(in the rows, 128 means zero)
Here are made-up elements, facts about them, and rows of numbers that follow some of those facts. Name the element behind each unnamed row.

Facts:
klutru Π replim, trubron, drilota
gema Π bebrun, bugro, dragru, flapi, gemi
gozem Π grapur, tridu, zibur, pluvo
naskam Π mustu, konor, skati
skiflen Π viger, stodri, dreduflo, zabrobus
skudus Π drebu, lutrazal
mitra Π brifel, rustak, pustiplem, lefetul, kosok
napasku Π pluvo, brotaklis, gemok
miteklo Π rubru, gosti, vodrer, gratubrel
groplepli Π sabru
skoflar Π geles, vigrus
nabis Π flostem, lefetul, dostek, dritroga, sogrel
renor Π voklis
nuklas Π klore, nosti, voplil, skedamik, ripam
stadam Π pamar, pustiplem, tizis, vodrer, zaplom, digos, dromur
gragrur Π bebrun, remiru, gravun, vuskes, gemi
stoskol Π trubron, sife, gemi
fufek Π plaskir, flapi, gemi, potresi
pibisul Π zote, zabrobus
tokle Π brusebin, fiskun, mivu, skati, tregrim
ploplun Π plunel, gire, lutrazal
koti Π lopu, fonan, gratubrel, digos
stosteka Π rubru
ridas Π fonan
tedrul Π kludi, zimal
fativu Π floku, ribotis
klufa Π klore, detom
bruple Π bripir, ripam
griva Π klore, lofibam, vuvikom, trubron
klolo Π zisar, berus, drogre
feklan Π drebu, pabrel, sofon
robra Π floluk
kimam Π treklas
skado Π kosok, gapir
ruski Π rusko, bobur, tesam, gapir
grarubron Π betroflo, skonen, stodri, pinir, plagotas, grarel, sogrel
gemu Π vuvikom, flefi, stodri
bramil Π draler, lefetul, plagotas
rerur Π grudupli, mustu, gire, stodri, tregrim
skitrul Π viger, voklis
dagili Π detom, treklas, geles
deruk Π fonan, zaplom
tromagur Π kuge, siskan, skada, pinir
noklus Π suflas, pustiplem, dradi, zimal, gemok
flovaru Π ziklugrur
gimir Π zestom, sabru, zegrok, plaskir, gugro, nubru
klutrik Π tridu, berus, kuru
trufe Π rugu, tizis, lugran, bami, brerenel
pigi Π betroflo, topin, rustak, boflu
{draler, trufe} Ψ pinir
{ruvek, vobre} Ψ dragru
{ruvek, gratrir, pigi} Ψ pibisul
{ruvek, digos} Ψ bipu
{ruvek} Ψ trodreror
{digos, lebrofi} Ψ bruple
{digos} Ψ flovaru
{digos} Ψ ziklugrur
{digos} Ψ lutrazal
{vege, stosta, suflas, zimal, gratrir} Ψ remiru
{vege} Ψ floluk
{vege, tedrul} Ψ digrotra
{foren, rubru, trufe} Ψ skati
{stosta} Ψ gire
{stosta} Ψ sogrel
{stosta, fufek} Ψ griva
{skiflen} Ψ lefetul
{skiflen, suflas, gutibrek} Ψ zopem
{skiflen, flostem, trozadrun} Ψ brerenel
{napasku, tedrul} Ψ ripam
{miteklo, gapir} Ψ dristum
{suflas, replim, skonen} Ψ topin
{suflas, rifler, pluvo} Ψ fiskun
{suflas} Ψ voplil
{suflas} Ψ tebek
{groplepli, rustak} Ψ zabrobus
{skada, lebrofi, konor} Ψ pluvur
{zestom, bami} Ψ skado
{zestom, trilol} Ψ gustus
{zestom, flostem, stakir} Ψ dritroga
{skoflar} Ψ kleplir
{skoflar, kuge} Ψ voklis
{lubir, ruski, stakir} Ψ trubron
{rifler} Ψ berus
{gugro, zaplom} Ψ klutrik
{gugro, gosti, bugro} Ψ klutru
{gragrur} Ψ kugi
{vigrus, trilol} Ψ skivo
{bami, vobre} Ψ tizis
{stoskol} Ψ broper
{stoskol, rikla, pigi} Ψ lopu
{stoskol, tesam, pigi} Ψ ziven
{fufek, deruk} Ψ nuklas
{mivu, zote, dromur, konor} Ψ gemi
{ploplun} Ψ rusko
{drebu, stosteka, vuvikom} Ψ brusebin
{drebu, kimam, deruk} Ψ bresor
{drebu, potresi} Ψ dezu
{koti} Ψ gema
{potresi} Ψ boflu
{tedrul, deruk} Ψ tromagur
{tedrul} Ψ gratubrel
{sife} Ψ rugu
{pluvo, betroflo} Ψ klore
{pluvo} Ψ breplir
{pluvo, vuvikom, sabru} Ψ grarel
{gratrir} Ψ vodrer
{mesak, grudupli} Ψ grumor
{vuvikom} Ψ vebose
{sabru} Ψ brifel
{sabru} Ψ plunel
{sabru, konor} Ψ nomun
{lebrofi, grarubron} Ψ gemu
{lebrofi} Ψ drilota
{lebrofi, plagotas, klolo} Ψ rerur
{plagotas, skonen} Ψ reklagi
{klolo} Ψ lofibam
{betroflo, zote, vupak} Ψ stutrafi
{betroflo} Ψ tregrim
{trozadrun, bugro} Ψ stesor
{trozadrun, trefle} Ψ feklan
{zote} Ψ zisar
{nubru} Ψ puga
{nubru, viger} Ψ trudal
{ruski} Ψ renor
{gapir} Ψ nosti
{grarubron} Ψ stadam
{trilol} Ψ flapi
{vobre, kuru} Ψ fativu
{trefle} Ψ zegrok
{trefle} Ψ kugras
{zaplom} Ψ gemok
{replim} Ψ fonan
{replim, sofon} Ψ pamar
{rikla} Ψ vuskes
{rikla} Ψ bramil
{dagili} Ψ floku
{dagili} Ψ dradi
{dagili} Ψ kludi
{kuru, klumigrim} Ψ stodri
{stakir} Ψ trutro
{deruk} Ψ geles
{sofon} Ψ paken
{sofon} Ψ drogre
{konor} Ψ dreduflo
{tesam} Ψ treklas
{kuge} Ψ lugran

Some elements and their rows:
grarel: [124 139 134 114 120 156 118 130 104 115 134 109 140 160 124 127 123 159
 157 111 119 127 115 125  94  99 123 128 112]
dagili: [142  13 151  98 180 111 121 159 189  91 111 109  82 136 118 114 149  71
  85 139 205 124 109  99 188 197 168 107 209]
zisar: [120 134 137 123 126 142 123 131 114 122 134 119 139 141 120 123 125 132
 148 112 115 128 125 131 102 107 139 128 132]
berus: [126 116 125 128 134 139 129 132 104 117 129 145 138 133 114 126 125 129
 132 116 139 137 125 134 112 107 130 127 113]
gemi: [105 195 122  86  78  99  82 122  96 134 141  70 145 106 112 134 129 141
 102 153 131 144 136 186 112  95 143 117 157]
lubir: [128 145 143 130 133 158 138 123 119 125 124 134 130 112 127 120 126 130
 134 110  96 126 147 136 156 112 125 127 140]
pabrel: [128 131 140 131 128 144 133 122 119 130 125 141 134 126 123 122 122 128
 147 130 101 123 134 134 134 116 136 130 123]
fufek: [117 189  82  91  99  54  96 120 143 165 127  63  98  72 122 149 140 106
  70 177 227 157 123 190  89 193 121 104 141]
lefetul: [123 119 111 150 133 149 162 122  90 115 131 157 135 128 121 118 125 122
 129 122 118 148 117 121 106 108 125 128  90]
zabrobus: [140 145 138 143 120 139 107 128 120 125 138 165 148 135 133 130 122 170
 151 130 101 118 122 112 134 115 119 132 123]
vege: [131 136 138 128 147 142 137 120 118 135 111 131 126 118 118 137 109 136
 138 115 152 130 143 153 129 120 131 130 114]
dritegar: [128 128 139 128 128 138 131 123 120 129 127 139 136 130 123 124 122 131
 142 127 107 122 137 130 142 109 138 128 124]
plagotas: [119 120 129 150 139 150 141 120 116 132 121 136 137 136 131 124 108 140
 134 130 107 137 128 154 120 128 140 140 131]
napasku: [131 106  95 133 134  84 146 135 160 144 135 120  96 125 129 126 143  76
 109 147 209 142 103 115  67 200 125 118 108]
gema: [114 176  79  92  77  43  84 124 137 154 141  70 113  79 126 143 153 108
  64 190 181 158 119 165 112 174 123 107 152]
klufa: [143  38 134  76 148 129 108 150 175  87 113  64  88 156 143 124 147 131
  77 161 178 124  98  99 202 184 135 112 193]
trodreror: [131 150 153 127 123 117 139 125 123 122 130 140 139 134 130 130 121 133
 108 129 137 121 145 121 126  93 133 136 123]
bebrun: [120 160 132 119 111 114 112 118 113 140 129 129 135  96 116 132 123 125
 127 139 125 131 146 158 136 106 135 121 134]

Name these rows:
No name comes twice in this set of rows, the named rows included.
[121 122 124 141 162 155 144 122 108 129 112 128 130 111 117 132 112 128
 124 101 144 145 133 171 120 125 128 132 126] : suflas
[130 141 151  99 133 193 116 120 119 131 114  80 122 149 144 131 110 182
 159 111 101 118 127 154 140 129 122 128 146] : vuvikom
[137 129 105 125 113  83 132 138 160 118 143 102 105 140 147 129 154 105
  79 152 171 137 109  85 109 179 113 124 131] : fativu
[119  90  76 154 119  70 179 132 146 140 141 130  98 135 132 115 150  46
 114 156 182 149  89 100  50 204 126 124  87] : mitra
[126 110  94 136 131  91 133 134 174 148 131 117  98 117 139 128 148  88
 114 149 159 132 110 117 125 203 120 124 142] : trufe
[142  62 189 113 157 123 130 146 142  94 119 143 128 140 106 116 125  93
 103 125 162 115 143 103 167  96 175 120 160] : treklas
[142 125  79 138 111 129 108 130 149 118 142  74 118 194 191 139 132 224
 106 172 117 135  72  96 102 207  81 146 134] : rerur
[129 103 114 132 137 125 124 129  97 113 126 157 145 139 123 131 118 147
 119 128 121 141 123 128 123  92 130 134 109] : topin
[126 146 142 115 128 166 141 117 123 146 118 114 122 135 126 127 112 134
 172 115 127 121 134 148 111 130 125 125 106] : drebu
[131  88 153  71 135 173 104 139 110  86 113  80 127 169 132 126 123 172
 126 125 113 119 118 128 169  96 138 122 154] : klore
[135  63 118 123 153  96 126 148 179 115 124 110  94 131 127 120 148  86
  98 143 182 130 104 113 150 199 142 115 175] : skoflar
[114  93  75 147 114  56 137 146 177 142 137  90 104 142 139 141 165  56
  97 125 147 129 113  89  88 173 122 135 121] : stadam
[144 183 150 167 149 143  91 135 141 142 143 186 153 111 121 126 114 165
 157 112 129 113 138 137 128 136 120 129 153] : viger
[121 144 121 132 131 150 127 119 115 130 120 147 132  89 119 125 122 131
 132 120  97 135 144 162 166 117 129 124 143] : bugro
[131 148 146 129 117 123 146 128 121 115 133 133 138 124 128 125 135 114
 113 116 113 123 149 109 137  91 125 131 115] : tizis

The same elements again, as new rows of numbers:
Known rows:
flovaru: [154 108 122 147 164 131 177 177 122 126 181 169 111 114 115 121 131 105
 157 125 199 133 158 159 180 112 102 105 154 133 146 113 144 163 110 121
 125 153 141  84 174]
grapur: [156  79 138 124 169 125 193 156 127 105 145 161  94 147 122 135 161 106
 165 113 196 111 168 127 133  79 118 104 109 136 153  99 134 123 166 126
 144 138 128 118 169]
mitra: [198 110 166 157 123  99 166 179  90  81 189 162 125 141 113 111 148 103
 167 105 177 121 146 173 134 101 105 106 160 115 147  89 132 150 116 107
 150 128 132 115 143]
kugras: [181  78 148 118 131 128 158 165 119 112 170 140 115 128 118 123 139 126
 145 107 163 107 177 144 179  92 109 103 128 131 118 128 128 125 152 115
 158 154 155  92 145]
pigi: [186 121 170 165 158 110 159 207 116  95 199 159 105  98 114 123 172 115
 166 126 173 125 162 169 133 110 116  96 164 165 129  85 121 126 121 105
 139 133 108 121 137]
stadam: [156  70 166 164 145 108 166 177  91 113 196 160 129 155 110 119 167 101
 170 116 203 131 171 167 174 106  91  99 156 122 150  90 150 163 115 127
 133 129 136  86 146]
plagotas: [173 107 144 174 158 102 154 165  88 135 188 169 121 129 127 125 128 104
 159 129 167  81 159 126 154  80 142  90 157 166 154  85 123 128 168  91
 114 173 117 100 132]
rerur: [162 112 168 166 169 133 146 159 100  88 191 169 121 103 109 135 151 105
 126  96 191 127 155 162 185 111 115 140 147 121 154  95 119 160 117 130
 116 171 103  64 153]
grarel: [196 118 171 130 133 116 143 172 100 123 167 171 121 115 143 170 133 132
 138  94 150  85 144 161 151  76 119 132 148 150 161 110 165 150 135 124
 128 170 136 124 130]
paken: [164  95 136 121 162 126 163 176 100 115 191 161 107 133 106 125 122 103
 126 106 188 101 164 148 178  88 123 103 141 134 141 126 130 130 138 123
 145 152 149  79 138]
potresi: [175 111 114 168 169  92 185 207 128 125 163 140  99 114 137 130 169 139
 116  86 166  82 181 125 132  72 102 114 139 123 143 118 165 116 162  92
 125 152 159  86 135]
draler: [200 102 166 170 139  96 158 162  88 112 177 167 112 125 127 124 136 114
 162 122 168  84 142 141 132  85 143  99 157 158 145  85 155 118 163  82
 121 162 148 116 139]
grumor: [181  91 144 120 155 116 169 162 109 107 166 148 102 125 115 130 126 108
 128 108 184 130 159 148 176  99 119 116 120 130 130 123 157 147 142 117
 141 157 151  93 154]
dromur: [161  68 164 169 152 128 141 172  87 143 168 164 118 151 131 134 172 100
 155 108 184  84 184 173 157  74  99  92 149 145 155  92 171 157 158 111
 131 126 157 126 155]
skado: [185 110 163 121 120  98 177 177 105 121 177 170 124 130 135 117 150 146
 165 133 168 129 150 167 160 119  96 103 158 124 131  93 125 161 120  94
 149 165 153 120 153]
ridas: [169  70 164 168 140 103 156 182  91 111 186 138 114 152 111 125 167 101
 137 109 199 121 184 170 162  99  94 100 134 120 126  94 161 144 125 110
 144 126 158 112 142]
plunel: [170  92 157 150 162 136 137 157 122 109 162 173 119 109 136 160 171 119
 110  92 160  94 183 142 182  73 132 142 125 164 156 115 142 132 154 128
 115 164 134 111 159]
gimir: [173 115 137 174 168  97 183 203 116  87 190 121  95 104 112 118 144 130
 144  90 158 129 181 166 162  95  90 121 133 120 132 120 145 135 118 117
 155 134 152  74 151]

Name these rows:
No name comes twice in this set of rows, the named rows included.
[194 104 167 120 120 112 165 162  93 141 162 163 129 136 155 148 134 149
 160 140 151  84 159 132 167 111  90  94 156 116 145  84 122 138 131  81
 133 187 144 122 137] : dritroga
[202 109 160 134 126  90 157 175  98 119 173 174 118 135 146 154 131 119
 146 101 176  83 141 151 137  78 126 115 140 137 152  95 164 151 144  96
 120 162 144 123 134] : boflu
[180 105 131 174 159 119 148 166  88 140 184 169 127 113 128 125 137 106
 161 102 164  81 157 144 167  90 145  96 157 168 154  94 148 140 157 109
 120 164 148 105 150] : skada
[175 115 164 168 168 136 181 170  96 105 174 167 124 105 101 142 163 108
 155  94 185 122 140 167 180 118 117 126 155 122 151 101 139 165 121 126
 120 177 104  73 134] : gemu
[196  91 156 129 118 106 147 177  92 134 179 151 120 128 145 118 166 137
 163 128 147  78 184 130 147  97 120  92 165 138 138  88 117 112 165  74
 140 163 148 121 134] : flostem
[150  89 118 167 148 100 175 208 115 134 151 121  84 105 145 121 175 154
 124  95 154  87 192 124 156  97  93  95 157 122 115  99 138 112 156  80
 149 170 160  96 165] : zestom
[161  86 123 166 168 121 184 201  95 134 179 119 127 113 110 128 159 105
 131  96 187  86 184 119 168  76 132  97 157 158 121 120 155 117 165 104
 148 155 118  75 128] : replim
[174 106 125 169 163  98 178 203 102  96 184 125  84 112 116 116 147 120
 129  85 170 118 180 156 154  88 103 111 137 120 135 113 155 121 133 113
 152 142 157  72 154] : groplepli
[157 101 164 119 165 144 143 166 125 114 177 163 125 115 125 163 156 109
 112 100 165  80 183 136 184  67 116 134 119 158 151 133 123 123 152 125
 120 169 105 100 137] : fiskun
[159  95 116 173 173 103 149 208 103 136 170 159  84 109 142 117 167 126
 118  86 145  83 184 134 145  68 109 108 148 156 155 129 171 125 173 105
 141 139 152  98 155] : sabru
[158 102 119 171 175 133 193 195  98 137 145 168 117 108 147 171 132 133
 116  90 146  74 183 136 179  70  94 105 113 125 151 134 175 155 151 120
 141 186 151  74 146] : gemi
[160 119 167 134 166 129 178 195 140  93 192 166 127 100 116 149 147 123
 133 131 190 130 158 167 164 111  95 121 154 138 137 102 125 144 115 123
 124 182 103 107 137] : pibisul
[199 113 165 128 142 111 166 152  86 116 159 169 126 121 139 160 125 116
 140 128 161  89 141 126 151  85 141 108 142 152 146  84 162 133 162  95
 117 185 151 100 140] : pinir
[169 117 119 169 170  99 192 207 143  93 193 119 114 104 114 116 172 135
 116  86 186  97 170 154 132  73  90 130 147 123 131 121 145 123 114 108
 142 135 140  80 133] : fufek

